Look-ups in named tables: a row name and a column name give one cell, copied from the table.

seni
       nat  dukila  vozud  pokot  dogal
zares   56     119    208    163    157
vafu   139      94     44     72     85
lilaz  101      98    110     93     78
gev     67     123    170    156    167

zares, pokot -> 163
vafu, pokot -> 72
lilaz, pokot -> 93
gev, pokot -> 156
gev, vozud -> 170
lilaz, dukila -> 98
zares, dukila -> 119
vafu, dukila -> 94
Which row has the largest dukila? gev

fanurap =
fields: lufu, nub
kudap: [22378, 94279]
mef: [45837, 30482]
vebo: [54271, 7834]
maso: [11542, 85363]
fupab: [66847, 42746]
purima: [61509, 78280]
fud: [6314, 36905]
gez: [74168, 4277]

What is the nub of vebo in fanurap?
7834
What is the nub of gez in fanurap?
4277
What is the lufu of kudap in fanurap?
22378
What is the lufu of purima in fanurap?
61509
What is the lufu of vebo in fanurap?
54271
What is the nub of maso in fanurap?
85363

kud.csv
,suz,bis,zadigal,rul,vak,kav
nodu,167,160,157,89,139,133
pev,146,91,111,93,47,117
gab,118,121,104,116,127,121
bupoki,150,113,112,83,71,106
vivaz,116,181,195,98,200,59
vebe,178,104,189,62,147,77

What is the rul of gab in kud? 116
What is the suz of vebe in kud? 178
What is the suz of vivaz in kud? 116
What is the suz of bupoki in kud? 150
What is the kav of pev in kud? 117
What is the bis of nodu in kud? 160
What is the bis of vivaz in kud? 181
What is the kav of vivaz in kud? 59

Table topu
         pasaso  revuna     ped     lof     pok    lalu    gori   gozet
zuvadi   -4.425  -1.730  -3.891  -6.662   1.260   3.356   0.251   1.835
ton      -9.624  -3.296  -0.986  -0.154  -2.965   5.121  -2.154   5.326
bugugag  -2.516   0.073  -1.726  -2.034   0.879  -0.805   0.264   0.019
ribapab  -3.018  -6.357  -0.833  -5.403   0.949   1.663  -0.749   3.530
gonuv     0.187  -0.704   0.563  -0.802  -1.096   2.094  -4.421  -1.002
digeza    1.379  -3.447   2.541   0.803  -5.738  -4.500  -0.172  -3.010
rigusi   -0.888   0.912   0.954  -2.263   2.549  -1.448   1.119   1.589
nep      -2.845  -0.018  -1.936  -1.195   2.078  -0.287   0.646   0.320
sefufoz   2.268  -1.056  -1.968  -2.081   1.938   1.185  -5.294  -2.697
nebam     1.412  -1.195   0.679  -0.578  -1.500   2.230  -6.356   0.753

digeza, pok => -5.738
bugugag, lalu => -0.805
nep, revuna => -0.018
bugugag, ped => -1.726
gonuv, gozet => -1.002
ribapab, pok => 0.949
gonuv, revuna => -0.704
ton, pok => -2.965
digeza, lof => 0.803
zuvadi, revuna => -1.730
ribapab, ped => -0.833
zuvadi, pok => 1.260
nebam, revuna => -1.195
ribapab, pasaso => -3.018
nep, lof => -1.195
nep, gori => 0.646
digeza, pasaso => 1.379
Row with the largest lof: digeza

